In the rows, zero is written as 128.
Each row of numbers stands for one element and depends on some of the facts below. Use the named rows to name the rest.

Some elements and their rows:
z435: [116 127 110 145 132 133 120 126 110 116 117  95  97 140 134 135 121 128
 125 149 143 133 119 133 112 107 121]
z861: [129 118 145 118 123 121 156 123 117 110 107 134 129 131 143 133 134 129
 126 116 108 123 139 131 127 159 132]
z316: [131 154 102 147 140 136 118 132 125 128 144 112 135 130 130 128 116 120
 122 134 127 127 121 131 112 109 123]
z782: [113 128 128 100 114 111 140 117 137 102 122 134 144 103 160 140 122  85
 132  96  99 125 148  98  77 204 126]
z912: [111 105 145 113 119 118 132 118 134 140 110 133 119 125 116 123 125 133
 126 131 141 127 132 119 135 143 151]
z980: [122 106 165 123 142 127 122 127 123 118  97 143 126  95 135 108 118 120
 121 133 126 135 141 103 103 132 150]
z235: [112 129 120 141 149 119 121 125 119 126 102 108 120 119 120 118  98 119
 106 146 129 125 130 115  88 114 161]
z833: [121 138 103 139 135 134 134 121 109 119 116 105 117 139 125 131 114 135
 112 149 127 132 119 135 107 115 123]
z845: [157 114 103 104  91 134 112 111 184 199 195 129 158 189  81 155 128 126
 141 119 160 116 141 127 208 125 123]
z104: [134 136 137 135 132 130 124 135 131 123 138 135 138 117 142 127 134 122
 135 112 120 126 131 125 125 129 123]
z326: [ 76  88 167 152  93 133 100 133 105  99 108  89  39 127 195 146 183 131
 184 111 194 145 112 124 152 136  92]
z906: [119 107 159 123 138 112 131 128 126 120  97 133 125 106 133 120 119 118
 123 120 118 121 144 109 102 145 161]
z713: [113 127 123 140 149 121 121 125 120 125 103 109 120 116 120 118 100 121
 108 146 130 125 131 114  88 114 159]
z150: [201 161  54 110 142 132 118 161 145 139 196 137 147 172  99 151 131 106
 136 185 111 115 122 191 173  78 104]
z882: [ 92 138 132 134 106 137 161 111 101 105 104 125 112 126 156 124 148 158
 129 111 129 143 106 136 129 164 102]
z688: [144 162 184 196 163 136 159 150 105 129 120 135 156 131 162  99 144 168
 125  91 109 103 130 156 179  92 169]
z703: [127 116 145 125 126 127 142 126 115 112 110 132 119 126 138 129 136 137
 129 120 119 132 131 128 125 139 122]

How the elements are related:
z463 φ:z683
z789 φ:z326 τ:397
z999 τ:726
z611 φ:z908 τ:519
z212 φ:z204 τ:167
z230 φ:z471 τ:397
z580 τ:726
z861 φ:z217 τ:995
z811 φ:z928 τ:933
z782 φ:z419 τ:167
z348 φ:z413 τ:321
z189 φ:z61 τ:167
z203 τ:726
z743 φ:z261 τ:933
z631 τ:167
z133 φ:z932
z100 φ:z834
z167 φ:z460 τ:726
z435 τ:995
z311 φ:z983 τ:726
z474 φ:z736 τ:519
z98 φ:z247 τ:726
z688 φ:z811
z600 φ:z833 τ:726
z725 τ:726
z429 τ:995
z422 φ:z600 τ:995
z408 φ:z846 τ:933
z949 τ:167
z418 φ:z339 τ:167
z423 τ:726
z569 φ:z688 τ:397
z403 τ:397
z13 τ:726
z733 φ:z298
z717 φ:z418 τ:933
z379 φ:z443 τ:167
z413 φ:z668 τ:397
z360 φ:z962 τ:167
z702 τ:933
z261 φ:z613 τ:726
z925 φ:z98 τ:726
z648 φ:z782 τ:726
z904 φ:z408 τ:167
z658 φ:z861 τ:167
z625 φ:z949 τ:933
z912 φ:z548 τ:397
z206 φ:z606
z31 τ:995
z61 φ:z699 τ:519
z979 τ:321
z722 τ:519
z553 φ:z435 τ:397
z805 φ:z429 τ:726
z834 φ:z722 τ:995
z906 φ:z379 τ:726
z368 φ:z14 τ:726
z276 φ:z388
z308 φ:z348 τ:519
z699 φ:z720 τ:397
z388 φ:z9 τ:397
z761 τ:995
z529 τ:321
z460 φ:z153 τ:519
z204 τ:167
z608 τ:519
z260 τ:933
z846 φ:z235 τ:726
z878 φ:z532 τ:726
z451 φ:z504
z922 φ:z882 τ:726
z104 φ:z999
z395 φ:z650 τ:726
z323 φ:z464 τ:933
z941 φ:z569 τ:933
z8 φ:z580 τ:726
z153 φ:z360 τ:321
z635 φ:z901 τ:321
z9 τ:397
z377 φ:z161 τ:167
z638 φ:z100 τ:995
z545 φ:z563 τ:167
z833 τ:995
z613 φ:z300 τ:995
z606 τ:995
z247 φ:z638 τ:995
z342 φ:z184 τ:995
z84 τ:726
z161 φ:z614 τ:167
z443 φ:z507 τ:167
z845 φ:z526 τ:321
z908 φ:z553
z471 φ:z13 τ:167
z507 φ:z878 τ:321
z298 φ:z761 τ:321
z983 τ:397
z980 φ:z925 τ:726
z563 φ:z922 τ:726
z334 φ:z904 τ:167
z681 φ:z725 τ:933
z962 φ:z311 τ:519
z713 τ:726
z582 τ:519
z703 φ:z189 τ:995
z757 τ:995
z913 φ:z8 τ:167
z341 φ:z982
z184 τ:995
z982 τ:321
z462 φ:z328 τ:933
z67 τ:933
z14 φ:z462 τ:397
z234 φ:z406 τ:397
z736 τ:321
z300 τ:995
z650 φ:z894 τ:995
z136 φ:z648 τ:321
z235 τ:726
z932 τ:995
z419 φ:z529 τ:519
z526 τ:933
z464 τ:995
z60 φ:z212 τ:397
z928 φ:z636 τ:726
z579 φ:z717 τ:933
z494 φ:z757 τ:167
z821 φ:z742 τ:519
z406 τ:933
z636 τ:726
z504 φ:z755 τ:397
z150 τ:933
z328 φ:z84
z882 φ:z702 τ:519
z171 φ:z608 τ:726
z387 τ:519
z819 φ:z136 τ:519
z430 φ:z463 τ:995
z668 τ:397
z123 φ:z789 τ:397
z901 φ:z150 τ:995
z217 φ:z733 τ:726
z614 φ:z845
z326 φ:z611 τ:519
z548 φ:z423 τ:397
z373 φ:z260 τ:726
z378 φ:z104
z742 φ:z60 τ:397
z20 φ:z582 τ:321
z467 φ:z631
z894 φ:z203
z573 φ:z276 τ:995
z420 φ:z234 τ:519
z955 φ:z635 τ:321

Rows to name:
No name comes twice in this set of rows, the named rows included.
[ 92 131 109  99  89 127 165  99 114 101 109 124 118 131 153 141 138 129
 128 115 120 141 117 128 111 204  97]  z419
[102 111 149 132 138 104 113 142 131 135 103 141 114  84  76 123 132 161
 121  94 110 131 117 104  68 114 118]  z311
[119 124 178 159 142 121 157 128 116 145  97 133 133 135 130 102 132 167
 117 115 133 110 131 141 174 116 186]  z569
[123 131 188 175 166 121 151 140 104 126  86 129 133 115 145  97 122 156
 113 112 116 108 137 132 138 102 192]  z928
[215 167 138 159 166 133 158 179 124 139 171 160 167 172 131 122 160 155
 140 142  93  91 129 216 242  61 148]  z811
[101 127 100 128 126 119 121 117 132 151 118 111 115 132  83 125 109 146
 109 146 144 129 111 124 106 113 140]  z983
[ 92 157  96 141 116 158 145 102  91 107 111 110 110 128 145 114 125 157
 110 150 144 158  93 138 112 133  93]  z722
[ 78 136 132 135 100 127 146 124 108 118 109 139 103 101 103 130 166 198
 131  78 117 152  84 128  97 145  58]  z460
[159 102  87  67  74 121 119 101 199 193 198 134 166 192  82 171 124  97
 144 117 149 114 155 118 193 171 120]  z136
[ 72 137 126 138  99 123 141 129 111 125 111 142  99  91  77 132 171 216
 129  65 112 155  74 127  82 135  40]  z962
[120  87 171 153 120 124  68 159 135 116 141  99  68 123 181 149 168  94
 191 110 183 126 137 113 149 104 116]  z908
[139 113  98 108  83 118  95 129 196 217 201 148 147 155   5 162 152 183
 144  70 140 128 108 117 161  99  64]  z153

The same elements again, as new rows of numbers:
Named rows:
z904: [141 128 114 153 128 124 187 117 112 125 147 129 119 183 125 133 106 103
 122 177 153  92 127  89 153 147  78 184 131 133 112 117 152 166 129 114
 159 131 121 139  95 148  94 107  93 180 161 141  84 182]
z298: [160 147 148 126 148 110 133 121 134  76 135 118 140 150 148 178 138 168
 101 166  93  97 167 156  96 159  93 119 148 111 121 123 117  88 149 115
  88 121 111 108 145 127 108 188 110 127  99 105 184 132]
z212: [161 119 122 137 137 127 156  94  96 108 160 133 113 180 125 146 109  99
 133 175 170 104 136  95 155 175  85 206 129 112 133 113 154 162 110 101
 149 128 115 135 113 149 101  97  88 189 176 124  85 189]
z606: [176 187 173 165  94 102 141 149 126 121 158 142 123 168 139 173 122  94
  66 121 101  72 120 123  97 125 101 149 131 136 107 124 151 141 187  86
  89  91 152 142  97 146 101 146  88 165 107 133 122 132]
z133: [120 166  94 195 173 107 173 135 179 170  92  75 121 123 115  70 158 159
  87 140  96 164  54 109 128 153  93 120  95 103  96 126 197 145 165  92
 120 130 146 169 116  87  97  52 106  98  97  89 136 110]
z368: [128 123  80 118 143 114 153 105 196 120  96  94 178 102 112 135 115 180
 131 180  84 166  88 121 128 110 102 105 156  95 133 209 126 168 129 116
 104 107 135 148 147 123 143 133 135 144 154  81 143 111]
z429: [137 171 161 142  96 127 149 137 123 111 169 161 120 180 123 143 152  80
  94 135 106  66 138 127 115 133  88 144 130 137  95 120 122 125 184 109
 114 111 140 133 131 154  90 150 117 180 109 131 118 126]
z982: [140 179 157 152 122  85 169 159 127  99 155 146 102 137 140 108 137 110
  75 122  97  72  77 149  46 148 117  91 128 156 110  95 112  97 210 108
 112 135 178 106 127 124 152 154  78 139  53 127 165 106]
z980: [120 126  76 124 159 138 170 103 178 130 114  98 165  98 101 100 126 176
 127 166 101 165  75 154 132 137 101 111 150  83 146 197 139 158 127 110
 112 135 115 125 176 125 136 117 123 151 167  73 157 116]
z161: [142 136 105 165 140 113 193 127 108 117 147 126 121 184 128 130 117 121
 130 180 144  91 128  77 155 145  70 192 135 141 103  98 144 168 134 118
 165 132 122 139  78 138 101 119 103 158 137 144  92 184]
z84: [133 165 119 126 125 111 144 129 183  93 137 144 192 120  94 173 127 102
 128 123  99 119 131 120 115 105 113  93 132 140 156 175  95 169 176 115
  95 118 129 154 125 155 176 133 127 190 137  74 150  82]
z460: [110  99 136 132 166 134 167 123 151  79 127 133 119 153 119 117 110 143
 126 173 168 151 124 107 105 126 118  99 102 116 100  73 163 107 139 130
 119 127 112 121 152 141 164  66  93 165 121 106 102 137]
z846: [122 158  89 132 152 126 166 131 161  93 135 130 166 104  93 137 130 131
 137 147 109 133 103 143 129 130 107 108 140 122 161 173 107 149 161 120
 116 149 105 116 159 141 163 133 120 173 147  85 160  97]
z648: [133 148  86 121 132 120 164 121 179 109 130 122 166 103 107 123 114 137
 124 146  98 135  81 134 106 120 115  93 145 121 144 184 121 166 154 106
 109 133 146 141 150 140 166 124 114 172 152  82 145  97]
z608: [124 150 161 166 168 124 173 149 131  78 143 144 131 146 121 118 111  85
  98 120 166 148  93 143 101 131 138 110  75 133 120  29 177  90 168  99
 107 146 106  98 133 146 184  64  34 168 104 110 119 126]
z311: [112 145  90 117 153 122 167 120 157 102 138 134 160  94  94 107 132 125
 136 145 117 134  92 140 121 148 109 106 142 118 159 166 110 160 165 113
 117 153 117 130 176 134 177 111 125 177 146  96 159 100]
z504: [ 88  91 100 200  84 152  77 154 172 103 177  72  81  82 131 144 101 145
 152 141 149 125 146 135 106 101 178 155  69 174  72  80 133  96 118 164
 150 154 141 158 122 107 199 168 166  44 100 152  92 174]

Rows to name:
No name comes twice in this set of rows, the named rows included.
[161 134 146 132 130 128 154 112  96 102 178 156 120 188 119 159 115  56
 138 150 179  86 153  88 145 177  87 202 119 140 135  89 130 159 138  95
 150 121 116 146  94 161 119 104  88 215 171 129  90 167]  z204
[119 151 119 122 115 114 169 143 164  83 154 151 189 116  94 162 120 105
 123 131  99 101 125 136 124  95 117  99 140 151 148 157  75 152 176 126
 107 149 115 109 132 169 180 171 110 179 129  92 167  83]  z203
[129 110 114 129 156 156 128  79 140 133 134 120  85 159 117 113 156 152
 129 192 136 117 127 113 133 179  60 161 143  80 110 157 170 145 123 106
 134  96 133 170 185 123  58  92 167 155 151 117 115 161]  z703
[117  75 141 135 155 120 160 101 164 109 100 113 135 141 142 111  92 180
 122 201 144 179 101 104 100 104 122  91 126  94  84 114 190 115 113 132
 110  96 135 131 150 132 142  78 100 133 130 103  91 149]  z819
[147 110 125 130 141 117 114  76 192 124  98  88 139 141 138 154 153 198
 113 195  77 125 142 106  90 138  79  99 143  92  83 181 152 120 134 120
  99  84 157 177 141 104  72 145 162 123 108  88 144 117]  z955
[163 134  86 127 130  95 159 113 159 112 120  92 133  77 143 118  72 174
  89 158 104 161  22 158  64 148 144 102 190  95 168 214 141 173 124  94
  86 112 163 115 164 119 202 135  70 163 152 105 136 139]  z373
[149 124 125 150 107 115 172 107 123 127 146 130 116 189 133 131 102  98
 110 167 148  91 110  74 129 139  83 174 130 130 101 136 153 179 124 113
 153 107 157 155  83 150 106 107  87 179 167 129  72 171]  z782
[144 224 146 209 131 103 166 154 147 149 139 131 116 162 103 110 178  77
  69  95 103  97  79  96 129 160  78 137  71 135 100  93 165 157 224  70
 124 110 164 174  81 121  84  55 115 156  73 115 113 101]  z932
[150 105  79 151 142 106 200 106 109 133 130 113  79 159 147 101  90 153
 124 209 149 109  85  79 126 160  82 182 163 116 108 127 167 169 115 115
 164 111 155 141 102 125 110 103  99 162 158 154  70 209]  z545
[160 150 141 147 129 112 150 139 112  98 152 128 114 164 135 181 123 144
 102 170  98  93 162 131 137 152  83 159 167 114 114 129 135 124 154 113
 115 104 102 106 137 140  84 177 124 145 111 140 141 173]  z861
[108  59 142 124 149 155 154  87 187 132 101 123 133 149 125 100 108 155
 130 199 155 184  93 110 107  97 109  89 110  84  78 131 193 119 107 119
 113  95 137 147 165 143 117  46 113 158 148  86  77 135]  z474
[183 152 158 133 104 103 107 109 140  90 185 109 143  87 143 139  84 105
 103  84 108  99  53 173  18 138 182 109 108 130 146 124 107 123 175 115
  92  98 169 151 131 132 212 159  69 149 103 101 152 120]  z260

